Here is a tiny trained network, its code and every weight. The questions are about switching its units off for an input and a class, where a switched-off unit gives its printed mean instead of its output.

import numpy as np


def w(rows, s, z=0):
    codes = np.array(rows[::2]) - 128.0
    scale = np.full(codes.shape[1], s)
    scale[-1] = z or s
    return codes * scale


def f(y):
    return np.maximum(y, 0)


def log_softmax(a):
    a = a - a.max(-1, keepdims=True)
    return a - np.log(np.exp(a).sum(-1, keepdims=True))


def net(x, mask):
    res = np.array(x, float).reshape(1, 3) / 4 @ E
    y = f(res @ A[0][:, :-1].T + A[0][:, -1])
    res = res + np.where(mask, y, B[0][:, -1]) @ B[0][:, :-1]
    return log_softmax(res[-1] @ U[:, :-1].T + U[:, -1])


A, B = {}, {}
E = w([
[110,152,76,197,233,128],'x0',
[151,254,134,142,77,144],'x1',
[157,120,156,70,193,210],'x2',
],0.014)
A[0] = w([
[198,153,116,113,169,227,236],'n1',
[153,145,88,165,80,37,180],'n2',
[75,132,47,188,171,48,254],'n3',
[139,148,209,76,189,178,149],'n4',
[90,45,79,181,140,50,189],'n5',
[148,190,79,170,134,159,150],'n6',
[172,192,48,127,162,75,121],'n7',
[106,105,74,178,190,30,166],'n8',
[148,198,58,171,154,168,215],'n9',
[158,112,154,2,149,234,220],'n10',
[185,199,105,189,84,197,208],'n11',
[184,162,245,33,33,151,197],'n12',
[91,78,113,158,55,59,231],'n13',
],0.0089,0.0044)
B[0] = w([
[57,63,204,209,175,122,201],'n1',
[116,144,89,209,47,177,184],'n2',
[170,155,4,177,101,215,203],'n3',
[99,79,191,145,169,164,189],'n4',
[208,84,20,87,109,204,195],'n5',
[50,144,114,248,158,130,171],'n6',
[99,132,89,181,157,100,164],'n7',
[177,163,69,115,97,188,189],'n8',
[69,105,91,211,144,173,187],'n9',
[139,51,245,85,194,92,233],'n10',
[3,203,182,184,103,106,199],'n11',
[149,146,255,68,38,48,254],'n12',
[158,107,66,119,45,158,195],'n13',
],0.0079,0.017)
U = w([
[153,209,144,127,86,102,151],'0',
[123,101,92,119,83,107,56],'1',
[56,167,58,180,147,125,139],'2',
[108,71,138,146,249,159,176],'3',
[159,105,159,71,131,69,121],'4',
[75,177,175,149,138,119,75],'5',
[180,135,50,133,128,179,197],'6',
[113,156,81,109,174,71,4],'7',
],0.012,0.0025)

Each question gives the input, the list of numbers given to net, and the class t.
The units are the neurons (one row each of A and B). Each row of codes is followed by its name. A weight is (code - 128) times the scale printed after its matrix; where a second scale follows, it is the last column's (A, B and U).
mask holds one flag per neuron, in row order. A switched-off neuron (its flag False) gives its mean, the last column of its row in B, instead of its output. The means were averaged over made-up inputs and are rounded, as every weight is.
A unit's drop is (log p(t) with every unit on - log p(t) with that unit switched off) / (log p(t) with every unit on - log p(t) with every unit switched off).
The circuit of an input: a set's keep is (log p(t) with only the set's units on - log p(t) with every unit switched off) / (log p(t) with every unit on - log p(t) with every unit switched off). Starting from the 12 units with the biggest drops (on a tie, the unit counted first), units are removed one at a time, each time the one whose removal leaves the highest keep (on an exact tie, the one counted first), for as long as the keep stays at least 0.8.
circuit, biggest first: the units of the circuit, biggest drop first
k most important neurons: the k neurons with the biggest drops, biggest first
drop when u is switched off: that unit's drop, to one decimal
input [-6,-5,7], class 4: circuit, biggest first : [n12]
input [-2,-2,3], class 4: 2 most important neurons : [n9; n6]
input [-8,-2,-4], class 0: circuit, biggest first : [n10; n12]
input [-2,1,-1], class 0: 2 most important neurons : [n10; n1]
input [-7,-8,8], class 4: 2 most important neurons : [n12; n9]
input [2,8,1], class 2: 2 most important neurons : [n10; n9]
input [4,5,5], class 3: 2 most important neurons : [n12; n1]
input [6,7,7], class 3: 2 most important neurons : [n12; n1]
input [6,0,-4], class 6: drop when n5 is switched off : 0.2
input [7,-6,0], class 6: drop when n13 is switched off : 0.0
input [1,3,5], class 3: drop when n1 is switched off : 0.1
